Below is a small trained network, with its code and all its weights. Each question gives an input and a class and asks what happens when units are switched off, that is, made to give their printed mean instead of their output.

import numpy as np


def w(rows, s, z=0):
    codes = np.array(rows[::2]) - 128.0
    scale = np.full(codes.shape[1], s)
    scale[-1] = z or s
    return codes * scale


def norm(h):
    return h / np.sqrt((h * h).mean(-1, keepdims=True) + 1e-5)


def f(y):
    return np.maximum(y, 0)


def log_softmax(a):
    a = a - a.max(-1, keepdims=True)
    return a - np.log(np.exp(a).sum(-1, keepdims=True))


def net(x, mask):
    res = np.array(x, float).reshape(1, 6) / 4 @ E
    u = 0
    for l in range(4):
        y = f(norm(res) @ A[l][:, :-1].T + A[l][:, -1])
        res = res + np.where(mask[u : u + 7], y, B[l][:, -1]) @ B[l][:, :-1]
        u += 7
    return log_softmax(norm(res)[-1] @ U[:, :-1].T + U[:, -1])


A, B = {}, {}
E = w([
[115,194,134,159,137,17],'x0',
[135,199,131,249,112,201],'x1',
[139,245,127,153,99,164],'x2',
[122,149,118,201,136,114],'x3',
[127,154,125,144,138,20],'x4',
[141,90,131,187,159,125],'x5',
],0.0021)
A[0] = w([
[98,102,163,174,116,106,65],'0.n0',
[124,79,126,200,124,111,87],'0.n1',
[119,164,111,131,141,91,6],'0.n2',
[123,183,135,151,118,222,50],'0.n3',
[135,196,121,146,129,238,40],'0.n4',
[129,241,142,148,122,2,47],'0.n5',
[122,103,127,17,123,85,59],'0.n6',
],0.0089,0.0019)
B[0] = w([
[161,89,121,129,121,153,155],'0.n0',
[184,96,100,143,116,148,178],'0.n1',
[127,168,91,117,130,152,154],'0.n2',
[40,109,175,184,161,134,218],'0.n3',
[62,153,197,213,151,161,231],'0.n4',
[115,158,7,8,189,180,255],'0.n5',
[177,147,197,126,134,61,231],'0.n6',
],0.013,0.0064)
A[1] = w([
[103,170,79,108,73,143,48],'1.n0',
[44,156,97,116,108,121,6],'1.n1',
[117,136,106,113,26,111,11],'1.n2',
[60,180,100,109,8,108,1],'1.n3',
[106,152,113,134,48,134,65],'1.n4',
[114,192,123,119,31,137,63],'1.n5',
[91,148,115,141,72,126,54],'1.n6',
],0.013,0.00093)
B[1] = w([
[127,209,127,68,199,88,211],'1.n0',
[255,62,108,170,70,101,253],'1.n1',
[117,116,29,91,145,78,128],'1.n2',
[127,199,240,107,96,113,129],'1.n3',
[92,17,101,126,186,101,128],'1.n4',
[79,86,241,123,130,97,128],'1.n5',
[149,86,176,136,215,92,152],'1.n6',
],0.0071,0.0033)
A[2] = w([
[2,150,173,119,26,97,47],'2.n0',
[30,168,124,188,50,100,64],'2.n1',
[76,132,126,96,41,111,100],'2.n2',
[70,173,94,132,23,131,3],'2.n3',
[112,137,131,114,68,129,102],'2.n4',
[116,176,109,128,46,130,107],'2.n5',
[132,136,176,107,35,59,109],'2.n6',
],0.0097,0.0014)
B[2] = w([
[171,168,51,177,194,172,212],'2.n0',
[64,112,161,186,117,219,244],'2.n1',
[81,168,184,100,158,102,128],'2.n2',
[167,200,151,204,123,139,128],'2.n3',
[111,92,143,105,104,128,128],'2.n4',
[137,73,150,79,125,88,128],'2.n5',
[161,81,249,57,133,2,254],'2.n6',
],0.0077,0.0033)
A[3] = w([
[89,198,2,31,132,136,10],'3.n0',
[55,140,131,100,47,126,56],'3.n1',
[46,104,145,147,46,183,89],'3.n2',
[123,138,198,101,77,64,75],'3.n3',
[147,99,67,164,74,123,61],'3.n4',
[75,140,104,140,35,109,73],'3.n5',
[121,135,123,129,109,128,113],'3.n6',
],0.0085,0.0011)
B[3] = w([
[67,191,35,2,118,162,255],'3.n0',
[145,145,130,114,148,119,128],'3.n1',
[113,207,143,144,107,96,182],'3.n2',
[150,135,141,128,100,48,199],'3.n3',
[96,128,98,156,19,123,143],'3.n4',
[94,92,152,104,159,171,128],'3.n5',
[137,121,137,125,119,135,128],'3.n6',
],0.01,0.0066)
U = w([
[184,40,68,179,37,158,2],'0',
[182,112,211,92,119,10,142],'1',
[100,183,17,13,158,168,174],'2',
[44,155,186,254,156,197,172],'3',
],0.0091,0.0023)

Each question gives the input, the list of numbers given to net, and the class t.
The units are the neurons (one row each of A and B). Each row of codes is followed by its name. A weight is (code - 128) times the scale printed after its matrix; where a second scale follows, it is the last column's (A, B and U).
mask holds one flag per neuron, layer by layer. A switched-off neuron (its flag False) gives its mean, the last column of its row in B, instead of its output. The means were averaged over made-up inputs and are rounded, as every weight is.
A unit's drop is (log p(t) with every unit on - log p(t) with that unit switched off) / (log p(t) with every unit on - log p(t) with every unit switched off).
top k neurons: the k neurons with the biggest drops, biggest first
k most important neurons of layer l: the k neurons of layer l with the biggest drops, biggest first
drop when u is switched off: that unit's drop, to one decimal
input [-2,8,6,3,6,-8], class 3: top 4 neurons	(0.n4, 0.n3, 3.n0, 1.n1)
input [0,-5,-5,7,0,5], class 1: top 3 neurons	(0.n5, 0.n4, 0.n3)
input [-8,6,-5,-7,7,7], class 0: top 2 neurons	(0.n5, 0.n4)
input [3,3,-8,-5,1,6], class 0: top neuron	(0.n5)
input [5,4,-7,7,-6,-4], class 0: top 3 neurons	(0.n5, 0.n1, 0.n4)
input [1,2,-5,4,-7,5], class 0: top 2 neurons	(0.n1, 0.n5)
input [-6,2,-8,6,-2,5], class 0: 2 most important neurons of layer 0	(0.n5, 0.n4)
input [-7,-6,4,0,-4,0], class 1: top 3 neurons	(0.n6, 0.n5, 0.n3)
input [5,6,-6,-1,-7,5], class 3: top 2 neurons	(0.n5, 1.n1)
input [-2,0,-3,-3,-3,-8], class 1: drop when 0.n5 is switched off	0.3
input [6,1,-4,2,-8,4], class 0: drop when 0.n5 is switched off	0.5
input [8,1,-3,-5,-8,6], class 0: drop when 0.n1 is switched off	0.0
input [-4,-2,-4,4,-3,-7], class 1: drop when 0.n5 is switched off	0.9
input [-4,-6,5,-5,-3,2], class 1: top neuron	(0.n5)
